Here is a tiny trained network, its code and every weight. The questions are about switching its units off for an input and a class, where a switched-off unit gives its printed mean instead of its output.

import numpy as np


def w(rows, s, z=0):
    codes = np.array(rows[::2]) - 128.0
    scale = np.full(codes.shape[1], s)
    scale[-1] = z or s
    return codes * scale


def norm(h):
    return h / np.sqrt((h * h).mean(-1, keepdims=True) + 1e-5)


def f(y):
    return y / 2 * (1 + np.tanh(0.7978845608 * (y + 0.044715 * y**3)))


def log_softmax(a):
    a = a - a.max(-1, keepdims=True)
    return a - np.log(np.exp(a).sum(-1, keepdims=True))


def net(x, mask):
    res = np.array(x, float).reshape(1, 3) / 4 @ E
    u = 0
    for l in range(2):
        y = f(norm(res) @ A[l][:, :-1].T + A[l][:, -1])
        res = res + np.where(mask[u : u + 16], y, B[l][:, -1]) @ B[l][:, :-1]
        u += 16
    return log_softmax(norm(res)[-1] @ U[:, :-1].T + U[:, -1])


A, B = {}, {}
E = w([
[85,157,137,2,192],'x0',
[81,28,223,39,180],'x1',
[182,54,3,133,215],'x2',
],0.0076)
A[0] = w([
[127,249,145,69,143,2],'0.n1',
[101,241,135,68,142,22],'0.n2',
[133,83,114,203,107,65],'0.n3',
[107,96,92,126,96,54],'0.n4',
[95,99,99,116,112,150],'0.n5',
[94,173,155,140,106,161],'0.n6',
[135,153,110,145,120,91],'0.n7',
[154,118,134,131,122,191],'0.n8',
[93,125,162,156,151,153],'0.n9',
[104,157,120,121,129,115],'0.n10',
[118,117,97,121,143,130],'0.n11',
[165,131,114,121,94,23],'0.n12',
[120,141,154,159,93,136],'0.n13',
[110,132,67,86,156,158],'0.n14',
[129,149,181,147,79,117],'0.n15',
[126,140,171,45,131,62],'0.n16',
],0.015,0.0024)
B[0] = w([
[104,34,94,55,44,241],'0.n1',
[67,27,87,77,54,249],'0.n2',
[62,143,14,189,134,225],'0.n3',
[157,157,79,129,109,128],'0.n4',
[150,125,129,100,165,146],'0.n5',
[179,122,197,85,105,201],'0.n6',
[65,2,190,68,202,149],'0.n7',
[158,141,106,127,140,148],'0.n8',
[139,141,177,117,143,157],'0.n9',
[86,86,162,117,113,142],'0.n10',
[191,131,128,112,145,159],'0.n11',
[91,73,138,111,156,128],'0.n12',
[144,117,195,133,179,181],'0.n13',
[231,122,224,131,159,223],'0.n14',
[207,148,214,155,105,212],'0.n15',
[32,228,74,123,164,255],'0.n16',
],0.015,0.0057)
A[1] = w([
[78,157,132,112,165,123],'1.n1',
[138,134,164,65,120,109],'1.n2',
[91,119,69,169,109,111],'1.n3',
[185,137,66,88,104,121],'1.n4',
[153,77,114,144,78,202],'1.n5',
[169,179,197,165,59,2],'1.n6',
[83,134,84,141,144,141],'1.n7',
[100,80,103,109,3,22],'1.n8',
[107,82,59,128,83,128],'1.n9',
[132,180,154,161,175,106],'1.n10',
[145,195,76,99,121,139],'1.n11',
[62,136,103,119,133,148],'1.n12',
[104,105,72,185,107,65],'1.n13',
[83,140,138,111,134,161],'1.n14',
[212,80,89,169,161,207],'1.n15',
[155,162,193,169,91,29],'1.n16',
],0.017,0.0032)
B[1] = w([
[147,134,82,202,191,164],'1.n1',
[135,156,45,232,71,194],'1.n2',
[127,201,92,184,54,194],'1.n3',
[33,114,199,69,165,163],'1.n4',
[73,193,60,98,191,188],'1.n5',
[20,130,207,165,186,180],'1.n6',
[175,223,115,147,126,187],'1.n7',
[65,3,34,4,80,215],'1.n8',
[67,133,115,206,66,216],'1.n9',
[90,94,94,85,101,165],'1.n10',
[114,70,160,154,209,152],'1.n11',
[196,110,153,115,166,188],'1.n12',
[98,203,26,166,67,194],'1.n13',
[159,66,96,141,170,164],'1.n14',
[232,113,205,82,66,254],'1.n15',
[46,139,194,173,147,170],'1.n16',
],0.016,0.0093)
U = w([
[24,142,242,187,134,167],'0',
[28,35,73,54,68,141],'1',
[211,104,195,72,123,171],'2',
[126,119,88,148,253,128],'3',
[105,141,147,127,131,2],'4',
[133,212,83,196,25,149],'5',
],0.015,0.0089)

Each question gives the input, the list of numbers given to net, and the class t.
The units are the neurons (one row each of A and B). Each row of codes is followed by its name. A weight is (code - 128) times the scale printed after its matrix; where a second scale follows, it is the last column's (A, B and U).
mask holds one flag per neuron, layer by layer. A switched-off neuron (its flag False) gives its mean, the last column of its row in B, instead of its output. The means were averaged over made-up inputs and are rounded, as every weight is.
A unit's drop is (log p(t) with every unit on - log p(t) with that unit switched off) / (log p(t) with every unit on - log p(t) with every unit switched off).
The circuit of an input: a set's keep is (log p(t) with only the set's units on - log p(t) with every unit switched off) / (log p(t) with every unit on - log p(t) with every unit switched off). Starting from the 12 units with the biggest drops (on a tie, the unit counted first), units are removed one at a time, each time the one whose removal leaves the highest keep (on an exact tie, the one counted first), for as long as the keep stays at least 0.8.
circuit, biggest first: the units of the circuit, biggest drop first
unit that matters most: the unit with the biggest drop
top k neurons: the k neurons with the biggest drops, biggest first
k most important neurons of layer l: the k neurons of layer l with the biggest drops, biggest first
drop when u is switched off: that unit's drop, to one decimal
input [2,4,-3], class 3: circuit, biggest first => (0.n16; 1.n1; 1.n12)
input [1,3,-2], class 3: unit that matters most => 0.n16
input [0,-7,6], class 2: circuit, biggest first => (1.n15; 0.n16)
input [-5,6,0], class 5: top 3 neurons => (0.n14; 0.n6; 0.n3)
input [5,8,7], class 3: top 2 neurons => (0.n16; 0.n15)
input [-2,3,3], class 2: top 3 neurons => (1.n15; 0.n2; 0.n16)
input [-8,5,-1], class 5: top 3 neurons => (0.n3; 0.n14; 0.n6)
input [1,1,1], class 3: top 3 neurons => (0.n16; 0.n15; 0.n6)
input [1,-2,-8], class 1: 2 most important neurons of layer 0 => (0.n1; 0.n2)
input [-6,8,8], class 5: top 2 neurons => (0.n3; 0.n15)
input [-3,0,-1], class 0: 2 most important neurons of layer 0 => (0.n15; 0.n13)
input [-5,8,1], class 5: 3 most important neurons of layer 0 => (0.n6; 0.n15; 0.n14)
input [8,4,5], class 3: drop when 0.n16 is switched off => 0.4
input [0,3,-6], class 0: top neuron => (0.n15)
input [1,8,-4], class 3: drop when 0.n16 is switched off => 0.3
input [7,4,4], class 3: drop when 0.n16 is switched off => 0.2
input [-2,-1,7], class 2: 3 most important neurons of layer 1 => (1.n15; 1.n2; 1.n4)
